Here is a tiny trained network, its code and every weight. The questions are about switching its units off for an input and a class, where a switched-off unit gives its printed mean instead of its output.

import numpy as np


def w(rows, s, z=0):
    codes = np.array(rows[::2]) - 128.0
    scale = np.full(codes.shape[1], s)
    scale[-1] = z or s
    return codes * scale


def norm(h):
    return h / np.sqrt((h * h).mean(-1, keepdims=True) + 1e-5)


def f(y):
    return np.maximum(y, 0)


def log_softmax(a):
    a = a - a.max(-1, keepdims=True)
    return a - np.log(np.exp(a).sum(-1, keepdims=True))


def net(x, mask):
    res = np.array(x, float).reshape(1, 4) / 4 @ E
    u = 0
    for l in range(3):
        y = f(norm(res) @ A[l][:, :-1].T + A[l][:, -1])
        res = res + np.where(mask[u : u + 8], y, B[l][:, -1]) @ B[l][:, :-1]
        u += 8
    return log_softmax(norm(res)[-1] @ U[:, :-1].T + U[:, -1])


A, B = {}, {}
E = w([
[64,123,186,120,157],'x0',
[56,247,249,254,120],'x1',
[168,119,97,69,68],'x2',
[60,202,15,23,54],'x3',
],0.0077)
A[0] = w([
[48,254,47,133,74,250],'L0N1',
[113,197,93,184,154,134],'L0N2',
[148,217,185,155,78,175],'L0N3',
[153,107,86,68,138,166],'L0N4',
[188,124,176,126,60,15],'L0N5',
[45,192,184,117,122,165],'L0N6',
[34,105,37,63,203,173],'L0N7',
[157,84,151,81,143,6],'L0N8',
],0.0098,0.0015)
B[0] = w([
[27,5,99,31,81,254],'L0N1',
[131,153,152,93,146,174],'L0N2',
[110,204,145,197,23,199],'L0N3',
[83,159,141,184,175,189],'L0N4',
[148,120,164,180,172,151],'L0N5',
[125,45,61,181,103,203],'L0N6',
[234,225,78,165,110,205],'L0N7',
[111,124,149,81,196,159],'L0N8',
],0.011,0.0088)
A[1] = w([
[34,144,164,93,169,114],'L1N1',
[78,159,83,81,114,165],'L1N2',
[58,176,62,117,108,113],'L1N3',
[111,143,172,168,15,250],'L1N4',
[201,108,113,117,245,159],'L1N5',
[175,88,141,153,23,62],'L1N6',
[101,69,101,133,159,137],'L1N7',
[115,50,178,88,178,59],'L1N8',
],0.011,0.0024)
B[1] = w([
[152,139,101,19,56,157],'L1N1',
[142,150,87,117,189,217],'L1N2',
[185,119,62,78,173,224],'L1N3',
[96,174,199,113,150,254],'L1N4',
[63,5,151,180,24,249],'L1N5',
[97,153,182,169,135,183],'L1N6',
[152,95,152,160,35,181],'L1N7',
[178,88,74,152,95,171],'L1N8',
],0.013,0.0072)
A[2] = w([
[158,81,194,89,152,253],'L2N1',
[132,191,57,99,215,68],'L2N2',
[139,67,107,10,133,231],'L2N3',
[32,170,22,125,123,163],'L2N4',
[178,176,218,145,156,252],'L2N5',
[37,124,60,83,138,76],'L2N6',
[209,119,55,120,190,6],'L2N7',
[124,216,118,94,87,208],'L2N8',
],0.013,0.0015)
B[2] = w([
[103,175,66,153,126,160],'L2N1',
[153,108,139,225,114,180],'L2N2',
[135,151,206,248,145,250],'L2N3',
[156,160,70,34,193,254],'L2N4',
[82,206,168,177,178,192],'L2N5',
[86,145,101,74,98,240],'L2N6',
[206,114,58,188,189,183],'L2N7',
[67,57,119,140,162,183],'L2N8',
],0.016,0.0083)
U = w([
[118,27,136,201,72,174],'0',
[197,135,196,55,90,65],'1',
[187,178,167,114,151,34],'2',
[56,186,226,190,146,178],'3',
[197,120,9,145,189,160],'4',
[172,132,157,67,119,31],'5',
[174,100,204,36,169,1],'6',
[43,146,86,34,135,207],'7',
],0.014,0.0064)

Each question gives the input, the list of numbers given to net, and the class t.
The units are the neurons (one row each of A and B). Each row of codes is followed by its name. A weight is (code - 128) times the scale printed after its matrix; where a second scale follows, it is the last column's (A, B and U).
mask holds one flag per neuron, layer by layer. A switched-off neuron (its flag False) gives its mean, the last column of its row in B, instead of its output. The means were averaged over made-up inputs and are rounded, as every weight is.
A unit's drop is (log p(t) with every unit on - log p(t) with that unit switched off) / (log p(t) with every unit on - log p(t) with every unit switched off).
The circuit of an input: a set's keep is (log p(t) with only the set's units on - log p(t) with every unit switched off) / (log p(t) with every unit on - log p(t) with every unit switched off). Starting from the 12 units with the biggest drops (on a tie, the unit counted first), units are removed one at a time, each time the one whose removal leaves the highest keep (on an exact tie, the one counted first), for as long as the keep stays at least 0.8.
circuit, biggest first: the units of the circuit, biggest drop first
most important unit: the unit with the biggest drop
top k neurons: the k neurons with the biggest drops, biggest first
k most important neurons of layer l: the k neurons of layer l with the biggest drops, biggest first
drop when u is switched off: that unit's drop, to one decimal
input [2,-1,-4,7], class 4: most important unit : L0N7
input [-1,-7,5,0], class 0: circuit, biggest first : L0N3; L1N5; L0N1; L2N4
input [4,3,7,1], class 7: circuit, biggest first : L0N1; L1N5
input [4,-4,6,0], class 0: circuit, biggest first : L0N1; L2N4
input [-6,-1,-3,-1], class 0: top 2 neurons : L0N3; L0N1
input [-3,7,-7,1], class 7: circuit, biggest first : L2N3; L1N1
input [5,0,0,-3], class 0: top 2 neurons : L0N3; L2N4
input [-2,8,8,1], class 7: top 2 neurons : L0N1; L2N3
input [7,0,-2,-6], class 0: 2 most important neurons of layer 0 : L0N3; L0N7
input [-8,3,4,-3], class 3: drop when L2N2 is switched off : 0.0
input [-3,-2,1,8], class 4: drop when L2N3 is switched off : 0.1
input [8,3,-4,6], class 7: drop when L0N1 is switched off : 0.2
